Here is a tiny trained network, its code and every weight. The questions are about switching its units off for an input and a target symbol, where a switched-off unit gives its printed mean instead of its output.

import numpy as np


def w(rows, s, z=0):
    codes = np.array(rows[::2]) - 128.0
    scale = np.full(codes.shape[1], s)
    scale[-1] = z or s
    return codes * scale


def norm(h):
    return h / np.sqrt((h * h).mean(-1, keepdims=True) + 1e-5)


def f(y):
    return y / 2 * (1 + np.tanh(0.7978845608 * (y + 0.044715 * y**3)))


def softmax(a):
    e = np.exp(a - a.max(-1, keepdims=True))
    return e / e.sum(-1, keepdims=True)


def log_softmax(a):
    a = a - a.max(-1, keepdims=True)
    return a - np.log(np.exp(a).sum(-1, keepdims=True))


def net(x, mask):
    ids = ['αβγδεζηξπστφψ'.index(c) for c in x.split()]
    T = len(ids)
    res = E[ids] + P[:T]
    q, k, v = (norm(res) @ M[0].T for M in (Q, K, V))
    z = softmax(np.where(np.tri(T) > 0, q @ k.T / 4**0.5, -1e9)) @ v
    res = res + np.where(mask[0], z, O[0][:, -1]) @ O[0][:, :-1]
    y = f(norm(res) @ A[0][:, :-1].T + A[0][:, -1])
    res = res + np.where(mask[1:17], y, B[0][:, -1]) @ B[0][:, :-1]
    return log_softmax(norm(res)[-1] @ U[:, :-1].T + U[:, -1])


Q, K, V, O, A, B = {}, {}, {}, {}, {}, {}
E = w([
[83,116,108,124],'α',
[139,147,146,185],'β',
[160,142,126,190],'γ',
[3,131,144,158],'δ',
[127,89,81,127],'ε',
[101,108,98,134],'ζ',
[114,139,134,160],'η',
[139,118,112,164],'ξ',
[116,127,115,164],'π',
[159,110,90,155],'σ',
[118,117,107,155],'τ',
[101,111,101,138],'φ',
[124,108,98,148],'ψ',
],0.014)
P = w([
[112,84,138,168],'0',
[81,118,67,119],'1',
[179,253,125,73],'2',
[160,92,188,91],'3',
[128,147,68,95],'4',
[97,166,90,216],'5',
[162,97,174,100],'6',
],0.024)
Q[0] = w([
[107,174,177,104],'H1',
[167,132,162,136],'H1',
[106,169,175,250],'H1',
[81,33,59,101],'H1',
],0.018)
K[0] = w([
[61,156,152,169],'H1',
[125,82,168,162],'H1',
[123,73,255,112],'H1',
[79,184,28,73],'H1',
],0.016)
V[0] = w([
[155,132,114,111],'H1',
[61,121,151,16],'H1',
[42,226,190,120],'H1',
[134,251,153,166],'H1',
],0.015)
O[0] = w([
[168,92,98,109,86],'H1',
[183,189,144,40,93],'H1',
[153,247,185,197,69],'H1',
[196,148,122,232,2],'H1',
],0.014,0.0062)
A[0] = w([
[232,56,187,118,157],'N1',
[153,6,206,117,133],'N2',
[143,187,122,111,117],'N3',
[103,54,140,124,119],'N4',
[118,127,71,145,124],'N5',
[156,140,175,56,69],'N6',
[117,128,78,186,44],'N7',
[101,128,115,131,128],'N8',
[174,113,159,121,254],'N9',
[131,176,79,114,139],'N10',
[149,82,192,87,87],'N11',
[194,126,153,115,12],'N12',
[156,86,123,130,195],'N13',
[194,140,160,133,7],'N14',
[117,62,175,165,156],'N15',
[129,159,157,54,109],'N16',
],0.025,0.0063)
B[0] = w([
[105,25,197,74,180],'N1',
[3,85,152,153,254],'N2',
[125,81,171,112,168],'N3',
[179,136,160,139,242],'N4',
[114,150,122,158,171],'N5',
[76,143,110,157,170],'N6',
[150,118,83,107,152],'N7',
[149,133,129,147,162],'N8',
[154,149,110,93,161],'N9',
[84,134,142,129,172],'N10',
[149,73,154,108,178],'N11',
[74,127,127,167,129],'N12',
[167,122,175,102,174],'N13',
[109,118,83,183,134],'N14',
[135,68,121,96,204],'N15',
[171,132,110,126,197],'N16',
],0.044,0.012)
U = w([
[54,159,65,54,49],'α',
[123,112,37,198,152],'β',
[240,52,92,157,79],'γ',
[102,221,234,62,26],'δ',
[158,86,120,7,192],'ε',
[167,145,93,47,106],'ζ',
[18,170,120,199,12],'η',
[195,123,200,229,48],'ξ',
[137,187,144,183,255],'π',
[73,17,129,192,101],'σ',
[214,171,161,129,176],'τ',
[161,156,96,66,127],'φ',
[221,126,166,71,199],'ψ',
],0.016,0.007)

Each question gives the input, a string of symbols that net reads in full, and the target symbol t.
The units are the heads (4 rows each of Q, K, V and O) and the neurons (one row each of A and B). Each row of codes is followed by its name. A weight is (code - 128) times the scale printed after its matrix; where a second scale follows, it is the last column's (O, A, B and U).
mask holds one flag per unit, heads first, then neurons. A switched-off unit (its flag False) gives its mean, the last column of its rows in O or B, instead of its output. The means were averaged over made-up inputs and are rounded, as every weight is.
A unit's drop is (log p(t) with every unit on - log p(t) with that unit switched off) / (log p(t) with every unit on - log p(t) with every unit switched off).
The circuit of an input: a set's keep is (log p(t) with only the set's units on - log p(t) with every unit switched off) / (log p(t) with every unit on - log p(t) with every unit switched off). Starting from the 12 units with the biggest drops (on a tie, the unit counted first), units are removed one at a time, each time the one whose removal leaves the highest keep (on an exact tie, the one counted first), for as long as the keep stays at least 0.8.
circuit, biggest first: the units of the circuit, biggest drop first
most important unit: the unit with the biggest drop
top k neurons: the k neurons with the biggest drops, biggest first
drop when u is switched off: that unit's drop, to one decimal
input α σ δ β ψ, target ψ: circuit, biggest first -> [N2 N15]
input ψ ε β, target ψ: circuit, biggest first -> [N2]
input γ α β β β, target β: circuit, biggest first -> [H1 N7 N1 N15]
input σ ζ π β δ α, target β: top 2 neurons -> [N2 N7]
input γ φ δ δ, target ε: circuit, biggest first -> [N2 H1 N4]
input σ σ ε π δ δ δ, target ψ: circuit, biggest first -> [N2 H1]
input δ σ α, target δ: top 3 neurons -> [N2 N3 N15]
input α σ ε, target α: top 3 neurons -> [N6 N4 N2]
input δ δ δ α τ, target τ: top 3 neurons -> [N2 N1 N15]
input η ε ψ π δ β, target π: top 3 neurons -> [N2 N15 N1]
input σ α φ ξ π τ, target ξ: top 2 neurons -> [N2 N4]
input π δ β, target π: top 3 neurons -> [N15 N2 N1]
input σ π π ψ δ σ, target ψ: top 2 neurons -> [N2 N6]
input γ σ π, target γ: top 2 neurons -> [N2 N7]
input δ ψ ε σ η τ δ, target ε: top 3 neurons -> [N2 N4 N16]
input ξ γ δ π σ δ, target π: most important unit -> N15
input δ ε ψ, target δ: top 3 neurons -> [N2 N3 N15]
input δ δ ζ, target δ: top 2 neurons -> [N2 N3]
input β δ η, target β: top 2 neurons -> [N2 N7]
input δ σ π, target δ: drop when N15 is switched off -> 0.2
input α δ δ σ η, target η: drop when N15 is switched off -> 0.4
input σ δ σ δ π γ, target δ: drop when N3 is switched off -> 0.2
